Below is a small trained network, with its code and all its weights. Each question gives an input and a class and asks what happens when units are switched off, that is, made to give their printed mean instead of their output.

import numpy as np


def w(rows, s, z=0):
    codes = np.array(rows[::2]) - 128.0
    scale = np.full(codes.shape[1], s)
    scale[-1] = z or s
    return codes * scale


def f(y):
    return y / 2 * (1 + np.tanh(0.7978845608 * (y + 0.044715 * y**3)))


def log_softmax(a):
    a = a - a.max(-1, keepdims=True)
    return a - np.log(np.exp(a).sum(-1, keepdims=True))


def net(x, mask):
    res = np.array(x, float).reshape(1, 6) / 4 @ E
    y = f(res @ A[0][:, :-1].T + A[0][:, -1])
    res = res + np.where(mask, y, B[0][:, -1]) @ B[0][:, :-1]
    return log_softmax(res[-1] @ U[:, :-1].T + U[:, -1])


A, B = {}, {}
E = w([
[207,32,24,56,62,128],'x0',
[124,129,129,126,121,127],'x1',
[115,91,192,148,26,109],'x2',
[99,236,108,89,106,1],'x3',
[151,225,79,194,52,180],'x4',
[220,145,217,37,139,152],'x5',
],0.0082)
A[0] = w([
[78,82,83,174,147,102,91],'N0',
[154,119,20,68,68,143,40],'N1',
[119,51,151,67,176,17,91],'N2',
[103,178,192,204,197,110,37],'N3',
[137,114,62,68,58,94,85],'N4',
[135,52,112,150,125,254,48],'N5',
[87,109,214,84,21,143,130],'N6',
[120,62,156,244,47,22,137],'N7',
[75,93,28,157,165,103,113],'N8',
[154,83,74,86,98,146,36],'N9',
[110,70,171,171,208,37,119],'N10',
[124,31,184,127,197,87,61],'N11',
[228,153,211,30,155,137,112],'N12',
[195,46,44,96,137,52,85],'N13',
[123,164,141,83,66,21,69],'N14',
[133,82,140,179,161,219,61],'N15',
[113,54,151,138,140,173,84],'N16',
[131,172,62,95,232,173,254],'N17',
[85,180,72,51,155,42,55],'N18',
[219,211,123,152,72,182,150],'N19',
[101,110,134,89,109,208,66],'N20',
],0.0097,0.0068)
B[0] = w([
[67,152,89,71,166,183,171],'N0',
[104,125,199,151,133,134,195],'N1',
[85,129,103,185,69,75,208],'N2',
[124,100,230,156,130,156,196],'N3',
[106,163,180,172,146,140,185],'N4',
[146,186,126,158,149,101,226],'N5',
[204,126,119,56,101,160,205],'N6',
[142,145,112,76,118,173,224],'N7',
[78,130,114,93,123,166,206],'N8',
[119,149,194,109,150,115,171],'N9',
[131,158,149,122,86,114,192],'N10',
[131,129,108,166,97,90,193],'N11',
[6,167,90,74,135,150,223],'N12',
[136,124,185,176,138,182,223],'N13',
[182,164,100,140,188,97,189],'N14',
[184,202,79,130,173,87,194],'N15',
[143,192,99,128,135,100,183],'N16',
[212,115,131,104,47,188,255],'N17',
[189,206,104,102,166,107,195],'N18',
[73,115,80,199,123,137,219],'N19',
[124,168,106,157,198,163,146],'N20',
],0.012,0.0092)
U = w([
[180,198,93,123,209,74,124],'0',
[107,149,255,145,139,145,73],'1',
[135,151,105,110,75,134,252],'2',
[94,154,67,193,3,92,127],'3',
[49,151,77,45,148,169,86],'4',
[209,142,115,56,39,163,129],'5',
[199,28,85,118,91,135,87],'6',
],0.011,0.014)

Each question gives the input, the list of numbers given to net, and the class t.
The units are the neurons (one row each of A and B). Each row of codes is followed by its name. A weight is (code - 128) times the scale printed after its matrix; where a second scale follows, it is the last column's (A, B and U).
mask holds one flag per neuron, in row order. A switched-off neuron (its flag False) gives its mean, the last column of its row in B, instead of its output. The means were averaged over made-up inputs and are rounded, as every weight is.
A unit's drop is (log p(t) with every unit on - log p(t) with that unit switched off) / (log p(t) with every unit on - log p(t) with every unit switched off).
The circuit of an input: a set's keep is (log p(t) with only the set's units on - log p(t) with every unit switched off) / (log p(t) with every unit on - log p(t) with every unit switched off). Starting from the 12 units with the biggest drops (on a tie, the unit counted first), units are removed one at a time, each time the one whose removal leaves the highest keep (on an exact tie, the one counted first), for as long as the keep stays at least 0.8.
units of the circuit, in order: the units of the circuit, biggest drop first
unit that matters most: the unit with the biggest drop
top k neurons: the k neurons with the biggest drops, biggest first
drop when u is switched off: that unit's drop, to one decimal
input [-1,5,7,5,-8,-1], class 3: top 2 neurons : N2, N17
input [-6,7,4,1,-7,4], class 2: unit that matters most : N6
input [-2,1,-8,-1,-8,3], class 3: units of the circuit, in order : N2, N11
input [-7,8,7,-8,-5,4], class 0: units of the circuit, in order : N15, N16
input [-2,-5,7,-5,-3,-4], class 5: units of the circuit, in order : N7, N6
input [8,-4,-5,3,6,3], class 1: units of the circuit, in order : N1, N4
input [1,2,-3,-6,6,-4], class 0: top 2 neurons : N15, N5
input [5,8,8,-8,-3,6], class 0: top 2 neurons : N5, N17
input [-6,7,-1,-6,-8,5], class 3: top 2 neurons : N11, N2
input [7,7,4,-4,6,-1], class 1: units of the circuit, in order : N1, N9, N4
input [3,-6,-1,7,-8,8], class 3: top 3 neurons : N2, N12, N11
input [0,0,-2,1,6,8], class 4: top 2 neurons : N12, N2
input [7,7,7,6,-7,6], class 1: top 2 neurons : N13, N4
input [-4,-4,8,8,4,-2], class 0: unit that matters most : N14
input [-8,-1,-7,6,-4,-1], class 1: top 2 neurons : N3, N6
input [-6,2,8,-3,-1,8], class 4: top 2 neurons : N12, N17
input [1,5,7,3,-3,0], class 5: top 3 neurons : N6, N7, N19
input [-6,8,-6,0,-5,4], class 2: top 2 neurons : N17, N13
input [-6,6,-3,8,7,-3], class 0: top 3 neurons : N18, N14, N2
input [-4,-6,6,4,-1,7], class 4: units of the circuit, in order : N12
input [0,2,7,4,4,-6], class 5: top 4 neurons : N7, N12, N6, N2
input [-2,-2,-6,4,-8,-8], class 3: top 2 neurons : N2, N10
input [7,4,-3,0,-7,0], class 1: top 2 neurons : N13, N9
input [8,8,8,0,-2,-6], class 1: drop when N13 is switched off : 0.2
input [7,-5,7,8,-2,0], class 0: drop when N17 is switched off : 0.2
input [7,-5,-1,-7,0,5], class 0: drop when N3 is switched off : 0.1
input [1,0,-7,2,-2,-3], class 5: units of the circuit, in order : N17
input [6,-7,-3,-2,-8,-3], class 3: drop when N11 is switched off : 0.2
